Look-ups in named tables: a row name and a column name give one cell, copied from the table.

futig:
,noti,bur,gatore,zenokad,golal,gite,dirusa
dezeneg,158,167,209,171,101,178,161
gid,179,149,12,182,163,149,153
lok,162,150,156,196,155,168,214
gikozas,184,162,151,153,120,159,203
gek,170,179,145,172,50,164,166
gubofe,166,170,121,99,162,167,164
mevugap,133,171,154,214,155,181,137
banibo,215,168,203,165,230,184,194
miraba,209,176,222,219,191,151,161
lapadon,160,172,157,230,158,157,196
redama,173,179,133,223,117,168,198
rubomuk,160,175,65,233,158,149,175
tefater,157,176,166,73,104,165,139

What is the dirusa of miraba in futig? 161
What is the zenokad of miraba in futig? 219
What is the golal of redama in futig? 117
What is the golal of gek in futig? 50
What is the gatore of redama in futig? 133
What is the noti of rubomuk in futig? 160
What is the dirusa of banibo in futig? 194
What is the gite of gikozas in futig? 159
What is the gite of mevugap in futig? 181
What is the bur of lapadon in futig? 172
What is the bur of rubomuk in futig? 175
What is the bur of gubofe in futig? 170
What is the gite of redama in futig? 168
What is the noti of banibo in futig? 215
What is the noti of miraba in futig? 209
What is the golal of lapadon in futig? 158
What is the gatore of tefater in futig? 166
What is the bur of gek in futig? 179
Which row has the largest dirusa? lok

faf.tsv
	sal	fevo	temit	pif	bator	telanel	rigevu	vagep
gikala	83.116	83.198	71.313	65.576	83.872	91.676	78.025	80.939
tefasi	71.371	28.157	89.393	39.831	22.091	35.393	15.817	73.376
guz	14.203	98.211	96.728	2.705	48.010	62.926	81.934	13.215
kab	94.851	48.262	33.045	45.166	54.069	43.230	43.967	87.829
natog	68.389	75.942	85.329	22.014	59.378	66.587	53.748	62.262

What is the rigevu of guz in faf? 81.934
What is the sal of guz in faf? 14.203
What is the fevo of tefasi in faf? 28.157
What is the pif of natog in faf? 22.014
What is the temit of kab in faf? 33.045
What is the pif of kab in faf? 45.166

Table nud
,poserov,kudapen
mebelep,-46.0,20.4
zuzo,71.2,-40.9
zad,-37.8,-53.7
duv,-63.6,43.6
nen,33.6,-10.3
zus,-78.3,11.5
falif,-47.5,-29.7
ror,67.0,-51.6

zus, poserov => -78.3
nen, kudapen => -10.3
zuzo, kudapen => -40.9
ror, poserov => 67.0
mebelep, poserov => -46.0
zad, poserov => -37.8
zad, kudapen => -53.7
falif, kudapen => -29.7
zuzo, poserov => 71.2
mebelep, kudapen => 20.4
Row with the largest kudapen: duv

todumik =
	keko	gom	sok	tivonos	rep	tatupa	nubuger	bidif	zab
mesema	524	245	807	200	587	454	621	28	184
gonozo	557	245	569	256	460	425	481	259	249
zusa	382	310	498	322	439	390	377	265	267
tunid	398	282	347	310	420	375	279	290	283
mumoko	297	355	324	377	352	435	341	408	327
bukito	356	327	351	300	329	352	412	321	367
fafit	313	364	335	414	304	279	267	329	364
kila	318	437	272	370	294	372	281	478	416
gep	373	356	209	322	247	347	308	534	438
baz	293	486	230	385	371	304	291	425	504
tar	367	400	250	365	296	371	345	421	462
git	387	532	261	399	241	375	334	503	450
tepe	324	560	225	348	285	395	325	573	462

nubuger of git: 334
sok of mesema: 807
zab of mumoko: 327
tivonos of mesema: 200
sok of tunid: 347
nubuger of zusa: 377
sok of mumoko: 324
nubuger of gep: 308
bidif of kila: 478
keko of tunid: 398
keko of fafit: 313
sok of gonozo: 569
gom of gonozo: 245

sof.csv
,sumune,sizeton,fir,roge,nuso,nitamut,posem
med,35,33,33,23,54,180,163
fitemum,35,147,189,46,12,32,33
ror,26,58,213,119,9,32,38
pup,34,35,34,20,34,39,234

What is the nitamut of med in sof?
180
What is the fir of fitemum in sof?
189
What is the roge of ror in sof?
119
What is the posem of pup in sof?
234
What is the sizeton of fitemum in sof?
147
What is the sizeton of med in sof?
33
Row with the largest fir: ror

Table gid
|  | fesale | bim | lep | lak | sol | noda | mil | kep | kaz | muba |
|---|---|---|---|---|---|---|---|---|---|---|
| zur | 232 | 239 | 143 | 82 | 85 | 139 | 214 | 114 | 230 | 241 |
| loz | 108 | 109 | 149 | 148 | 142 | 156 | 144 | 134 | 115 | 105 |
| vufuval | 65 | 56 | 137 | 227 | 228 | 134 | 87 | 174 | 66 | 50 |
| fuf | 188 | 184 | 152 | 132 | 143 | 151 | 141 | 171 | 180 | 184 |
| lim | 83 | 72 | 245 | 106 | 112 | 245 | 103 | 150 | 88 | 70 |
| vomif | 100 | 96 | 238 | 144 | 144 | 240 | 98 | 186 | 98 | 95 |
| pag | 230 | 234 | 148 | 89 | 99 | 138 | 213 | 98 | 231 | 234 |
| mapagu | 133 | 139 | 240 | 57 | 66 | 244 | 161 | 102 | 137 | 135 |
| denopek | 195 | 204 | 84 | 121 | 132 | 81 | 196 | 107 | 194 | 204 |
| fabe | 112 | 111 | 152 | 144 | 140 | 154 | 147 | 131 | 120 | 106 |
| bif | 173 | 196 | 57 | 234 | 227 | 57 | 93 | 207 | 133 | 207 |
| kise | 154 | 155 | 165 | 142 | 134 | 170 | 127 | 158 | 133 | 156 |

What is the fesale of loz in gid?
108
What is the sol of vufuval in gid?
228
What is the bim of fabe in gid?
111
What is the bim of loz in gid?
109
What is the noda of vomif in gid?
240
What is the muba of fabe in gid?
106

